Each row, then roughly how far along a hidden order it lies, from 0 to 9
In the rows, zero is written as 128.
109 138 122 115 122 178 103 148 107 134  99 123 150 114 159 129 200 102 122 142 122  95 -> 9
122 139  90 115 135 134  82 126 112 154  69 159 134 120 127 108 129 105 122 146 178 122 -> 7
124 102 104 119 136 157 130 124 109 118  79 134 144 185 153 130 159 115 136 146 135  79 -> 3
130 131  88 122 131 128  75 146 153 148  97 132 132   1 116 139 108 129 134 138 107 135 -> 5
108  86  73 139 148 125 117 173 197 131  84 169 125  70 129 132  85 101 132 131 125  89 -> 3
148  87  61 108 146 138 132 163 157 129 103 114 134  85 123 121 123 141 157 133  83 138 -> 4
129 124  88 118 117 141 118 123 113 136  61 100 136  96 129 168 116 121 135 136  83 124 -> 4
146  86  84  82 121 138 143 109 133 120  91 124 133 116 134 146 144 106 126 147 145  95 -> 2
133 129  94 115 138 132  66 150 142 163  70 162 139 116 117 103 131 122 131 139 154 118 -> 7
 44 112 105 136 147 128 107 162 150 143 149 146 143 127 118  98 161 145 133 139 112 155 -> 8
 76 152  80 177 138 172 123 156 106 129  88  97 137  71 156 168 168 104 127 162 161  96 -> 9
122 111  95 113 133 103 112 126 163 125 111 135 141 140 107 160 103 143 135 135 101 146 -> 0
118 135  91 127 117 128  74 111 156 137  68 119 139  96 100 165  97  99 133 144 116 139 -> 2
110 107  83 108 134 113 127 119 165 126 107 139 136 126  99 158  85 122 132 149 141 158 -> 0
140 133 124  83 115  96 119  77 141 128 145 124 131 173 101 124 109 128 124 146 141 176 -> 0
148 151  96  88 126 113  68 116 134 168  81 142 127  94 106 104 105 120 116 136 141 170 -> 6
117  94  75 113 131 133 136 128 130  97  95 104 140 129 131 171 118 137 149 133  92 137 -> 1
104 121  71 109 144 126 103  92 142 142  70 157 133 195 139 144 136  98 125 177 220 123 -> 2
122 146 126 139 118 129  99 106 123 131  68 161 134 149 135 148 131 106 126 129 175  74 -> 4
109 122 137  98 119 129 120 105 165 140 149 124 140 143 101 106 177 118  98 147 119 165 -> 5
129 147 124 131 121 132  83 111 125 135  77 147 136 149 120 143 147 110 126 139 153 109 -> 4
140  95 108 110 138 137 100 119 173 132 128 165 117 128 124 102  90 112 128 135 122 112 -> 4
159 126 106 115 115 148 120 114 121 130  60 112 137 121 129 153 144 103 126 127 131  93 -> 4
123 108  73  94 136 149 124 121 115 102 100 142 142 142 150 134 179 122 134 142 133  97 -> 3

New part:
130 129 113 121 115 119 117 135 122 131 113 145 124 128 117 131 126  98 127 105 140 131 129 131 119 139 117 125 122 137 103 138 122 139 143 123 141 155 144 122 125 128 105 115 133 129 114 133 123 119 128 126 142 103 121 -> 3
114 123 147 134 147 142 100 133 123 141 118  99 135 172 115 144 106 105 120 119 146 125 116 137 122 172 131 124 113 180 109 166 113 137 183 124 134 163 143 144 149 111 216 108 149 154 142 132 127  80 125 125 134 155 114 -> 8
144 126 150 147 111 120 115 135 111 106 145 152 135 147 126 135 119 111 122 120 138 141 132  98 117 132 128 136 109 110  55 144  89 130 132 123  91 175 184 116 134  74  74 122 134 131 185 120 124  63 129 118 159  82 147 -> 5
133 130 116 126 127 156 119 137 120 112 182 138 131 141 137 119 132 135 120 132 141 139 128  99 114  90 130 137 112 128  63 159 102 119 123 125 107 172 138 123 150 116  49 106 126 134 199 128 128  59 123 128 163 103 136 -> 6
137 130 124 131 152 128 140 116 140 107 146 123 129 134  90 126 129 140 125 146 123 130 130 115 126 126 131 126 128 129  90 127 106 125 113 129 108 141 160 126 139 117 133 117 127 128 127 135 127 158 130 130 120 119 125 -> 0
131 141 141 106 120 181 154 143 126  97  93 137 123 121 120 151 112 133 137 149 149 128 128 117 128 181 135 128 121  99 183  84 186 119 159 151  78 145  94 116 136 112 126 110 128 131  84 145 140  46 116 125 131 159 152 -> 1
128 128 165 149 148 149  81 130 117 124 129 113 137 146 102 147 108  99 126 128 141 130 125 127 121 158 119 125  99 159  97 156 112 137 179 123 164 162 138 130 141 124 195  88 148 135  95 138 125  52 120 123 141 129 110 -> 7
134 150 149 109 119 177 163 144 125  96  99 140 122 123 117 156 112 130 137 149 158 130 128 112 128 191 135 126 123 101 179  79 211 124 162 154  71 150 101 116 134 115 119 105 128 127  90 145 138  75 121 123 138 162 153 -> 2
142 130 126 116 121 117 117 132 134 141 154 132 126 137 101 126 121 104 131 122 131 132 127 115 109 157 129 127 130 127 117 135 116 131 123 123 158 150 145 127 125 117 119 108 134 128 135 133 130 135 139 117 152 124 124 -> 6
112 119 136 128 138 137 113 134 122 136 117 113 133 167 113 141 108 110 120 116 142 127 116 137 120 160 133 125 117 162 115 158  99 133 172 125 123 179 147 144 140 109 186 113 150 151 138 138 127  99 128 124 140 151 120 -> 9
143 129 137 137 113 145 119 133 125 127 178 136 131 152 133 132 128 124 116 122 139 140 129 100 117 123 126 142 110 115  46 158 109 136 127 126  96 170 144 119 137 112  70 118 136 133 226 121 124  58 134 125 168  88 140 -> 5
126 123  98 120 124 134 127 139 129 127 127 135 125 134 137 129 124 117 127 115 130 126 127 133 125 127 123 126 120 123 109 134 110 134 130 126 132 132 155 121 134 127 103 111 130 129 126 128 127 148 125 129 134 110 123 -> 2
